Below are the code and all the weights of a small trained network. Each question names an input and a class and asks about switching units off, where a switched-off unit gives its printed mean instead of its output.

import numpy as np


def w(rows, s, z=0):
    codes = np.array(rows[::2]) - 128.0
    scale = np.full(codes.shape[1], s)
    scale[-1] = z or s
    return codes * scale


def f(y):
    return y / 2 * (1 + np.tanh(0.7978845608 * (y + 0.044715 * y**3)))


def log_softmax(a):
    a = a - a.max(-1, keepdims=True)
    return a - np.log(np.exp(a).sum(-1, keepdims=True))


def net(x, mask):
    res = np.array(x, float).reshape(1, 7) / 4 @ E
    y = f(res @ A[0][:, :-1].T + A[0][:, -1])
    res = res + np.where(mask, y, B[0][:, -1]) @ B[0][:, :-1]
    return log_softmax(res[-1] @ U[:, :-1].T + U[:, -1])


A, B = {}, {}
E = w([
[138,141,126,137,134,135,121,135],'x0',
[56,179,230,177,115,93,132,122],'x1',
[135,190,112,61,141,15,112,133],'x2',
[165,33,150,147,80,62,75,201],'x3',
[219,167,180,106,49,155,122,54],'x4',
[129,102,67,210,127,69,99,17],'x5',
[54,144,107,98,90,189,3,117],'x6',
],0.0073)
A[0] = w([
[93,132,124,129,98,164,46,126,30],'n1',
[84,92,180,197,82,201,156,119,196],'n2',
[78,130,107,119,89,147,64,123,32],'n3',
[153,109,121,59,152,168,134,161,59],'n4',
[181,113,171,160,170,103,205,131,3],'n5',
[168,120,50,84,156,173,147,132,134],'n6',
[213,180,180,88,59,134,89,62,57],'n7',
[116,155,148,59,100,184,115,215,52],'n8',
[167,77,154,154,108,94,75,170,122],'n9',
[178,118,144,156,119,59,213,153,115],'n10',
[118,108,84,189,125,100,94,69,61],'n11',
[100,146,128,123,122,151,40,132,53],'n12',
[141,48,155,173,79,125,91,158,139],'n13',
[123,148,149,58,115,145,180,203,104],'n14',
[95,153,111,96,166,161,187,64,71],'n15',
[83,83,120,199,118,211,174,143,96],'n16',
[43,125,70,137,203,88,115,194,84],'n17',
[114,108,138,161,152,217,165,78,167],'n18',
[104,173,118,52,144,32,137,118,118],'n19',
[124,158,204,81,159,169,133,198,9],'n20',
[102,184,105,134,184,168,176,74,92],'n21',
[193,126,38,123,128,162,132,148,90],'n22',
[190,99,58,115,136,149,116,160,108],'n23',
[74,130,101,103,86,142,41,146,67],'n24',
[112,129,157,64,112,158,172,186,29],'n25',
[68,150,211,172,112,98,144,113,91],'n26',
[51,108,70,170,208,117,142,185,10],'n27',
[179,114,133,182,155,94,222,163,56],'n28',
[86,189,121,58,105,33,104,118,121],'n29',
[162,64,165,166,122,65,74,170,139],'n30',
[143,116,81,184,105,92,99,37,25],'n31',
[97,125,148,84,120,140,29,108,60],'n32',
[64,162,255,187,115,131,119,129,73],'n33',
[91,201,217,185,136,79,129,154,143],'n34',
[111,111,67,184,133,69,120,60,29],'n35',
[103,198,111,124,187,163,146,71,126],'n36',
],0.0078,0.0035)
B[0] = w([
[152,131,113,97,199,159,179,93,172],'n1',
[160,147,77,135,128,132,100,175,255],'n2',
[143,99,140,98,196,187,158,97,163],'n3',
[123,84,138,162,139,77,99,82,157],'n4',
[148,118,114,79,201,181,176,75,179],'n5',
[87,86,103,107,101,92,92,106,187],'n6',
[163,124,149,135,32,154,192,109,229],'n7',
[148,110,168,180,165,101,102,105,206],'n8',
[64,190,155,74,112,117,122,141,203],'n9',
[127,138,120,92,172,176,164,119,220],'n10',
[154,121,196,182,169,112,105,116,187],'n11',
[142,112,117,91,180,176,190,94,169],'n12',
[102,200,132,83,118,117,107,182,223],'n13',
[151,111,151,176,151,110,89,117,209],'n14',
[86,151,154,88,116,114,112,141,181],'n15',
[192,181,98,144,117,141,104,166,212],'n16',
[185,121,163,147,2,171,195,113,227],'n17',
[137,179,117,111,120,124,103,184,219],'n18',
[178,182,90,146,128,166,86,192,209],'n19',
[143,89,169,156,139,83,88,91,193],'n20',
[88,156,161,75,120,105,115,150,203],'n21',
[97,87,99,142,102,96,90,87,174],'n22',
[93,103,103,96,100,67,103,100,182],'n23',
[124,120,139,96,190,162,193,100,194],'n24',
[137,114,168,185,159,109,86,108,174],'n25',
[98,53,62,116,107,94,98,80,207],'n26',
[160,108,161,156,36,156,194,83,205],'n27',
[122,134,113,101,196,163,161,92,209],'n28',
[170,177,76,146,142,156,100,174,218],'n29',
[74,178,159,84,122,123,141,152,229],'n30',
[139,122,172,169,148,104,109,124,203],'n31',
[131,104,119,117,172,176,176,114,183],'n32',
[119,78,70,124,118,94,108,84,241],'n33',
[111,83,69,124,107,100,106,97,243],'n34',
[153,120,194,174,174,102,69,117,193],'n35',
[72,163,169,96,118,94,132,162,214],'n36',
],0.0095,0.0054)
U = w([
[126,102,120,101,220,169,192,89,103],'0',
[145,93,235,210,173,90,68,107,101],'1',
[159,105,168,153,5,152,191,104,99],'2',
[111,117,114,139,122,119,120,145,250],'3',
[69,58,37,119,103,80,86,90,104],'4',
[41,170,188,80,121,105,119,173,97],'5',
[181,161,52,162,139,147,85,194,113],'6',
],0.012,0.017)

Each question gives the input, the list of numbers given to net, and the class t.
The units are the neurons (one row each of A and B). Each row of codes is followed by its name. A weight is (code - 128) times the scale printed after its matrix; where a second scale follows, it is the last column's (A, B and U).
mask holds one flag per neuron, in row order. A switched-off neuron (its flag False) gives its mean, the last column of its row in B, instead of its output. The means were averaged over made-up inputs and are rounded, as every weight is.
A unit's drop is (log p(t) with every unit on - log p(t) with that unit switched off) / (log p(t) with every unit on - log p(t) with every unit switched off).
The circuit of an input: a set's keep is (log p(t) with only the set's units on - log p(t) with every unit switched off) / (log p(t) with every unit on - log p(t) with every unit switched off). Starting from the 12 units with the biggest drops (on a tie, the unit counted first), units are removed one at a time, each time the one whose removal leaves the highest keep (on an exact tie, the one counted first), for as long as the keep stays at least 0.8.
circuit, biggest first: the units of the circuit, biggest drop first
most important unit: the unit with the biggest drop
top k neurons: the k neurons with the biggest drops, biggest first
input [3,-3,8,-4,-2,2,3], class 6: top 2 neurons : n19; n29
input [-6,-1,-6,-5,-7,-1,-3], class 2: top 2 neurons : n27; n17
input [4,-8,7,-6,-4,4,-6], class 4: circuit, biggest first : n6
input [-3,6,3,-6,1,-2,-3], class 4: circuit, biggest first : n34; n26
input [5,0,-5,2,-5,-3,-2], class 2: top 2 neurons : n27; n17
input [7,-3,4,8,-7,-5,2], class 5: top 2 neurons : n30; n9
input [-4,-1,7,3,-2,-3,3], class 6: circuit, biggest first : n29; n19
input [0,5,-5,7,-3,-1,6], class 5: top 3 neurons : n13; n9; n30
input [-3,6,-6,-1,-4,5,-4], class 4: top 3 neurons : n26; n33; n34
input [-4,-5,4,-7,-4,-1,3], class 5: circuit, biggest first : n36; n21
input [2,4,-6,-4,-6,-6,2], class 1: top 3 neurons : n20; n8; n25
input [-4,-1,4,-6,-4,-2,-5], class 5: circuit, biggest first : n21; n36
input [-6,2,-7,-5,6,-4,1], class 6: circuit, biggest first : n2; n18
input [-3,-5,8,6,6,3,7], class 6: circuit, biggest first : n29
input [-1,6,-7,6,-1,0,0], class 6: top 3 neurons : n2; n16; n13
input [-5,6,-3,3,-1,2,-5], class 4: circuit, biggest first : n26; n34
input [-2,7,-7,-7,2,3,7], class 0: top 2 neurons : n1; n3
input [3,0,4,6,1,-2,6], class 0: circuit, biggest first : n24; n32; n12
input [0,-5,8,-1,-4,6,5], class 6: top 2 neurons : n29; n19
input [-5,0,8,0,-4,0,0], class 6: circuit, biggest first : n19
input [4,1,6,-7,-4,4,-4], class 5: circuit, biggest first : n36; n21
input [5,-8,1,-7,1,-4,-1], class 4: circuit, biggest first : n6; n22
input [-4,2,0,-5,-5,-3,2], class 2: circuit, biggest first : n17; n27
input [-1,-6,-8,0,-8,-3,8], class 0: top 2 neurons : n24; n1
input [6,-1,6,-7,-3,3,-1], class 5: top 3 neurons : n36; n21; n15
input [2,5,-6,-3,2,-1,-7], class 0: top 2 neurons : n5; n28
input [5,1,8,2,2,1,8], class 0: most important unit : n24
